Here is a tiny trained network, its code and every weight. The questions are about switching its units off for an input and a class, where a switched-off unit gives its printed mean instead of its output.

import numpy as np


def w(rows, s, z=0):
    codes = np.array(rows[::2]) - 128.0
    scale = np.full(codes.shape[1], s)
    scale[-1] = z or s
    return codes * scale


def f(y):
    return y / 2 * (1 + np.tanh(0.7978845608 * (y + 0.044715 * y**3)))


def log_softmax(a):
    a = a - a.max(-1, keepdims=True)
    return a - np.log(np.exp(a).sum(-1, keepdims=True))


def net(x, mask):
    res = np.array(x, float).reshape(1, 6) / 4 @ E
    y = f(res @ A[0][:, :-1].T + A[0][:, -1])
    res = res + np.where(mask, y, B[0][:, -1]) @ B[0][:, :-1]
    return log_softmax(res[-1] @ U[:, :-1].T + U[:, -1])


A, B = {}, {}
E = w([
[152,169,48,44,230,27,200],'x0',
[123,132,136,133,139,123,123],'x1',
[117,120,129,123,135,129,119],'x2',
[76,2,111,207,88,48,230],'x3',
[220,56,216,53,71,18,81],'x4',
[127,133,133,135,133,125,128],'x5',
],0.0045)
A[0] = w([
[167,235,158,66,166,187,34,225],'N1',
[190,225,150,48,168,213,45,63],'N2',
[49,189,51,190,192,224,167,61],'N3',
[214,80,204,61,92,41,84,75],'N4',
[40,185,37,187,191,240,176,83],'N5',
[220,78,201,60,91,34,79,85],'N6',
[147,155,35,60,208,31,185,106],'N7',
[187,219,148,47,170,214,40,61],'N8',
[196,228,138,40,164,218,34,86],'N9',
[41,192,38,175,187,252,184,187],'N10',
[177,105,176,124,101,99,96,5],'N11',
[110,91,205,202,40,211,58,56],'N12',
[153,156,47,63,210,37,178,70],'N13',
[149,115,122,185,34,178,92,255],'N14',
[151,153,75,74,200,62,184,42],'N15',
[52,10,123,209,87,28,217,70],'N16',
[169,149,23,66,209,36,187,107],'N17',
[235,84,204,64,89,34,86,87],'N18',
[122,89,195,230,31,236,46,90],'N19',
[92,109,199,208,27,212,52,177],'N20',
[179,238,150,38,164,214,23,173],'N21',
[217,79,203,56,89,35,82,88],'N22',
],0.0039,0.0043)
B[0] = w([
[134,59,119,156,163,72,146,255],'N1',
[101,24,44,175,50,175,237,165],'N2',
[16,230,81,163,35,159,32,149],'N3',
[24,216,80,154,61,169,44,149],'N4',
[34,221,113,167,71,105,20,165],'N5',
[29,220,90,159,71,148,42,156],'N6',
[161,167,208,50,148,193,164,167],'N7',
[104,28,41,171,47,179,240,164],'N8',
[106,37,58,172,88,132,213,183],'N9',
[81,176,153,148,133,66,38,223],'N10',
[33,216,56,91,2,250,179,100],'N11',
[139,205,185,7,86,243,216,142],'N12',
[138,197,208,26,103,224,198,148],'N13',
[163,121,187,90,225,88,126,227],'N14',
[116,188,173,40,49,251,197,125],'N15',
[147,21,41,191,66,163,233,162],'N16',
[162,173,210,42,151,198,163,169],'N17',
[28,216,99,153,75,143,38,159],'N18',
[166,192,215,18,155,211,209,168],'N19',
[182,145,186,61,194,148,152,202],'N20',
[123,50,102,164,140,86,169,236],'N21',
[33,205,95,157,77,144,43,157],'N22',
],0.0059,0.0043)
U = w([
[21,254,83,178,27,140,4,34],'0',
[164,110,147,119,189,84,114,255],'1',
[201,198,207,15,134,249,215,19],'2',
[161,108,132,163,193,62,112,192],'3',
[147,6,22,224,28,145,245,15],'4',
[190,132,144,155,187,54,81,146],'5',
],0.0071,0.0057)

Each question gives the input, the list of numbers given to net, and the class t.
The units are the neurons (one row each of A and B). Each row of codes is followed by its name. A weight is (code - 128) times the scale printed after its matrix; where a second scale follows, it is the last column's (A, B and U).
mask holds one flag per neuron, in row order. A switched-off neuron (its flag False) gives its mean, the last column of its row in B, instead of its output. The means were averaged over made-up inputs and are rounded, as every weight is.
A unit's drop is (log p(t) with every unit on - log p(t) with that unit switched off) / (log p(t) with every unit on - log p(t) with every unit switched off).
The circuit of an input: a set's keep is (log p(t) with only the set's units on - log p(t) with every unit switched off) / (log p(t) with every unit on - log p(t) with every unit switched off). Starting from the 12 units with the biggest drops (on a tie, the unit counted first), units are removed one at a time, each time the one whose removal leaves the highest keep (on an exact tie, the one counted first), for as long as the keep stays at least 0.8.
units of the circuit, in order: the units of the circuit, biggest drop first
k most important neurons: the k neurons with the biggest drops, biggest first
drop of u: that unit's drop, to one decimal
input [-8,8,-3,-5,-7,1], class 2: units of the circuit, in order -> N19
input [-6,2,-4,1,1,2], class 2: 2 most important neurons -> N19; N12
input [-8,1,4,2,8,-2], class 0: units of the circuit, in order -> N6; N4
input [7,4,3,-3,5,4], class 2: units of the circuit, in order -> N13; N17
input [-8,2,-4,-1,-6,-5], class 2: 2 most important neurons -> N19; N12
input [-7,-1,2,-1,1,-7], class 2: units of the circuit, in order -> N19; N12
input [8,-2,-1,-6,-4,1], class 2: 3 most important neurons -> N13; N17; N7
input [-8,-1,3,-5,3,5], class 2: 3 most important neurons -> N19; N12; N20
input [8,6,4,7,-5,-5], class 2: drop of N15 -> 0.1
input [-6,-7,8,5,-4,2], class 1: drop of N16 -> 0.0
input [6,-3,1,5,-8,3], class 0: drop of N5 -> 0.2
